Here is a tiny trained network, its code and every weight. The questions are about switching its units off for an input and a class, where a switched-off unit gives its printed mean instead of its output.

import numpy as np


def w(rows, s, z=0):
    codes = np.array(rows[::2]) - 128.0
    scale = np.full(codes.shape[1], s)
    scale[-1] = z or s
    return codes * scale


def f(y):
    return np.maximum(y, 0)


def log_softmax(a):
    a = a - a.max(-1, keepdims=True)
    return a - np.log(np.exp(a).sum(-1, keepdims=True))


def net(x, mask):
    res = np.array(x, float).reshape(1, 4) / 4 @ E
    y = f(res @ A[0][:, :-1].T + A[0][:, -1])
    res = res + np.where(mask, y, B[0][:, -1]) @ B[0][:, :-1]
    return log_softmax(res[-1] @ U[:, :-1].T + U[:, -1])


A, B = {}, {}
E = w([
[221,118,33,1,128,35,241,219,72],'x0',
[25,157,17,175,235,98,111,167,192],'x1',
[26,20,131,86,126,161,247,190,130],'x2',
[136,156,80,167,123,160,232,20,144],'x3',
],0.0081)
A[0] = w([
[45,96,67,86,116,133,104,165,130,175],'N0',
[158,131,84,149,120,165,237,61,129,87],'N1',
[196,152,60,61,169,44,140,237,128,109],'N2',
[101,207,76,208,174,110,82,102,150,227],'N3',
[187,39,179,36,73,146,171,163,103,214],'N4',
[131,124,146,170,129,192,133,53,128,253],'N5',
[10,82,127,132,172,129,171,241,163,125],'N6',
],0.011,0.0033)
B[0] = w([
[91,64,88,138,120,147,110,113,114,186],'N0',
[117,151,96,98,122,114,195,64,126,183],'N1',
[152,120,78,112,111,2,90,177,130,253],'N2',
[138,131,141,124,125,143,56,70,203,215],'N3',
[135,114,177,122,125,170,206,199,67,247],'N4',
[119,168,159,135,119,135,149,83,192,192],'N5',
[81,69,64,156,208,184,113,119,88,229],'N6',
],0.016,0.018)
U = w([
[89,127,119,133,124,51,144,248,12,43],'0',
[152,100,255,147,109,231,152,208,68,146],'1',
[125,116,83,121,139,38,78,160,141,42],'2',
[70,61,118,199,213,227,104,149,96,152],'3',
[111,180,206,227,139,217,41,82,200,253],'4',
[107,136,138,110,133,163,216,67,139,49],'5',
],0.0081,0.0013)

Each question gives the input, the list of numbers given to net, and the class t.
The units are the neurons (one row each of A and B). Each row of codes is followed by its name. A weight is (code - 128) times the scale printed after its matrix; where a second scale follows, it is the last column's (A, B and U).
mask holds one flag per neuron, in row order. A switched-off neuron (its flag False) gives its mean, the last column of its row in B, instead of its output. The means were averaged over made-up inputs and are rounded, as every weight is.
A unit's drop is (log p(t) with every unit on - log p(t) with that unit switched off) / (log p(t) with every unit on - log p(t) with every unit switched off).
The circuit of an input: a set's keep is (log p(t) with only the set's units on - log p(t) with every unit switched off) / (log p(t) with every unit on - log p(t) with every unit switched off). Starting from all 7 units, units are removed one at a time, each time the one whose removal leaves the highest keep (on an exact tie, the one counted first), for as long as the keep stays at least 0.8.
units of the circuit, in order: the units of the circuit, biggest drop first
top k neurons: the k neurons with the biggest drops, biggest first
drop of u: that unit's drop, to one decimal
input [3,4,-3,7], class 5: top 3 neurons => [N1 N2 N0]
input [0,-4,7,-8], class 3: units of the circuit, in order => [N6]
input [1,-4,-6,0], class 1: top 2 neurons => [N2 N3]
input [-7,-5,3,-4], class 1: top 2 neurons => [N3 N6]
input [-3,-7,-3,1], class 1: top 2 neurons => [N3 N1]
input [-8,-8,3,5], class 5: top 2 neurons => [N3 N1]
input [-2,-2,-8,-8], class 4: top 2 neurons => [N2 N4]
input [-8,1,5,2], class 4: top 2 neurons => [N5 N4]
input [3,-5,6,-1], class 1: top 2 neurons => [N4 N2]
input [2,-7,5,3], class 1: top 2 neurons => [N4 N2]
input [4,0,4,7], class 5: top 2 neurons => [N1 N2]
input [-2,-5,2,4], class 5: top 2 neurons => [N1 N5]
input [4,-1,-4,7], class 5: top 2 neurons => [N1 N2]
input [-1,7,-1,4], class 4: units of the circuit, in order => [N3]
input [-3,-5,2,1], class 1: units of the circuit, in order => [N2 N6]
input [1,-3,6,1], class 1: top 2 neurons => [N2 N4]
input [5,7,3,1], class 2: drop of N4 => 2.7
input [0,6,-6,0], class 4: drop of N3 => 0.4
input [3,-5,-4,6], class 5: drop of N2 => 0.1
input [2,-8,4,-7], class 1: units of the circuit, in order => [N4]
